Below is a small trained network, with its code and all its weights. Each question gives an input and a class and asks what happens when units are switched off, that is, made to give their printed mean instead of their output.

import numpy as np


def w(rows, s, z=0):
    codes = np.array(rows[::2]) - 128.0
    scale = np.full(codes.shape[1], s)
    scale[-1] = z or s
    return codes * scale


def f(y):
    return np.maximum(y, 0)


def log_softmax(a):
    a = a - a.max(-1, keepdims=True)
    return a - np.log(np.exp(a).sum(-1, keepdims=True))


def net(x, mask):
    res = np.array(x, float).reshape(1, 8) / 4 @ E
    y = f(res @ A[0][:, :-1].T + A[0][:, -1])
    res = res + np.where(mask, y, B[0][:, -1]) @ B[0][:, :-1]
    return log_softmax(res[-1] @ U[:, :-1].T + U[:, -1])


A, B = {}, {}
E = w([
[127,128,128,127,128,128,128,129,129,129],'x0',
[132,134,69,164,144,144,127,100,49,26],'x1',
[122,16,115,116,117,132,249,124,127,129],'x2',
[128,127,128,127,128,128,128,129,128,129],'x3',
[127,128,127,128,128,128,128,127,127,127],'x4',
[224,131,110,108,48,48,131,165,108,115],'x5',
[128,129,128,127,128,128,128,127,129,127],'x6',
[127,127,127,128,128,128,128,127,128,128],'x7',
],0.014)
A[0] = w([
[96,128,107,163,163,171,129,80,102,94,127],'N0',
[175,133,74,142,98,96,129,140,70,75,85],'N1',
[75,122,182,126,160,161,127,121,187,184,187],'N2',
[147,67,136,90,92,104,189,149,153,152,126],'N3',
[108,161,126,158,161,154,96,105,112,110,146],'N4',
[133,218,136,137,136,125,31,135,128,131,253],'N5',
[114,168,126,158,158,148,88,111,110,110,153],'N6',
[123,5,117,109,111,131,254,119,130,126,164],'N7',
[118,186,131,154,155,142,69,117,117,118,183],'N8',
[99,91,104,147,148,160,166,92,110,102,130],'N9',
[148,164,150,115,117,107,91,154,142,146,152],'N10',
[151,162,145,116,115,104,92,154,137,143,151],'N11',
[166,124,153,81,87,81,132,175,160,163,129],'N12',
[106,154,123,158,161,156,102,101,111,107,144],'N13',
],0.0095,0.006)
B[0] = w([
[83,126,92,175,160,126,103,169,84,165,185],'N0',
[184,106,173,63,125,186,173,53,191,73,182],'N1',
[174,108,158,50,100,167,160,55,186,65,214],'N2',
[89,76,82,106,87,114,129,142,90,145,195],'N3',
[101,116,99,115,119,102,70,134,119,115,181],'N4',
[144,179,145,123,41,83,1,128,145,118,238],'N5',
[104,118,101,110,110,99,61,131,123,113,184],'N6',
[98,54,87,124,148,156,155,125,93,149,248],'N7',
[113,130,109,108,86,89,37,129,129,112,200],'N8',
[122,114,133,156,168,174,155,132,106,161,179],'N9',
[164,182,169,150,156,115,111,138,138,139,172],'N10',
[163,180,169,150,156,116,112,139,137,140,171],'N11',
[101,136,107,165,49,80,102,184,76,177,186],'N12',
[99,114,96,121,125,106,76,136,117,117,179],'N13',
],0.0086,0.018)
U = w([
[161,150,170,78,121,129,116,54,194,80,236],'0',
[74,118,77,142,106,92,109,189,86,147,53],'1',
[145,98,135,70,135,172,195,60,145,115,232],'2',
[101,119,110,245,215,160,150,150,90,150,2],'3',
[160,162,176,217,120,104,122,192,130,173,88],'4',
],0.011,0.00059)

Each question gives the input, the list of numbers given to net, and the class t.
The units are the neurons (one row each of A and B). Each row of codes is followed by its name. A weight is (code - 128) times the scale printed after its matrix; where a second scale follows, it is the last column's (A, B and U).
mask holds one flag per neuron, in row order. A switched-off neuron (its flag False) gives its mean, the last column of its row in B, instead of its output. The means were averaged over made-up inputs and are rounded, as every weight is.
A unit's drop is (log p(t) with every unit on - log p(t) with that unit switched off) / (log p(t) with every unit on - log p(t) with every unit switched off).
The circuit of an input: a set's keep is (log p(t) with only the set's units on - log p(t) with every unit switched off) / (log p(t) with every unit on - log p(t) with every unit switched off). Starting from the 12 units with the biggest drops (on a tie, the unit counted first), units are removed one at a time, each time the one whose removal leaves the highest keep (on an exact tie, the one counted first), for as long as the keep stays at least 0.8.
circuit, biggest first: the units of the circuit, biggest drop first
most important unit: the unit with the biggest drop
top k neurons: the k neurons with the biggest drops, biggest first
drop when u is switched off: that unit's drop, to one decimal
input [-4,8,7,7,0,1,5,-7], class 2: circuit, biggest first -> [N1]
input [3,1,4,3,7,3,2,3], class 2: top 2 neurons -> [N5; N0]
input [7,0,-6,8,-2,5,5,8], class 4: top 2 neurons -> [N2; N12]
input [-2,0,-4,-1,6,1,0,-4], class 4: circuit, biggest first -> [N2; N7; N3]
input [3,6,1,8,-6,-5,2,6], class 3: top 2 neurons -> [N5; N9]
input [-5,0,0,1,-8,6,-8,-1], class 4: top 3 neurons -> [N2; N12; N7]
input [7,0,-5,2,6,1,-8,-7], class 4: top 3 neurons -> [N2; N1; N7]
input [2,0,-4,-3,-7,-5,-1,-8], class 0: top 2 neurons -> [N2; N12]
input [0,7,0,-5,-8,1,-5,-1], class 0: top 3 neurons -> [N1; N7; N12]
input [-1,5,-2,-1,1,1,-7,-5], class 0: top 3 neurons -> [N1; N12; N7]
input [7,0,-4,3,-5,-6,8,-1], class 0: top 4 neurons -> [N2; N12; N7; N3]
input [1,-4,6,-8,-5,0,6,5], class 2: top 2 neurons -> [N5; N0]
input [6,3,1,-3,-5,-8,-8,-6], class 3: top 3 neurons -> [N5; N9; N0]
input [3,3,1,-6,4,-7,-7,-8], class 3: circuit, biggest first -> [N5]
input [-7,-1,-7,-4,1,0,-5,-8], class 0: top 2 neurons -> [N12; N0]
input [2,3,0,-5,2,4,-6,-7], class 0: top 2 neurons -> [N7; N1]
input [6,1,5,-2,5,1,-2,-6], class 2: top 2 neurons -> [N0; N5]
input [8,1,6,-6,8,1,-7,-1], class 2: drop when N2 is switched off -> -0.2
input [5,-3,2,2,4,-4,-6,4], class 2: drop when N5 is switched off -> 0.1
input [-3,-1,-3,3,-4,4,1,0], class 4: drop when N2 is switched off -> 0.4
input [3,3,-5,2,-6,7,4,-5], class 0: most important unit -> N1
input [-1,5,3,-7,3,-1,-1,7], class 3: drop when N2 is switched off -> 0.2
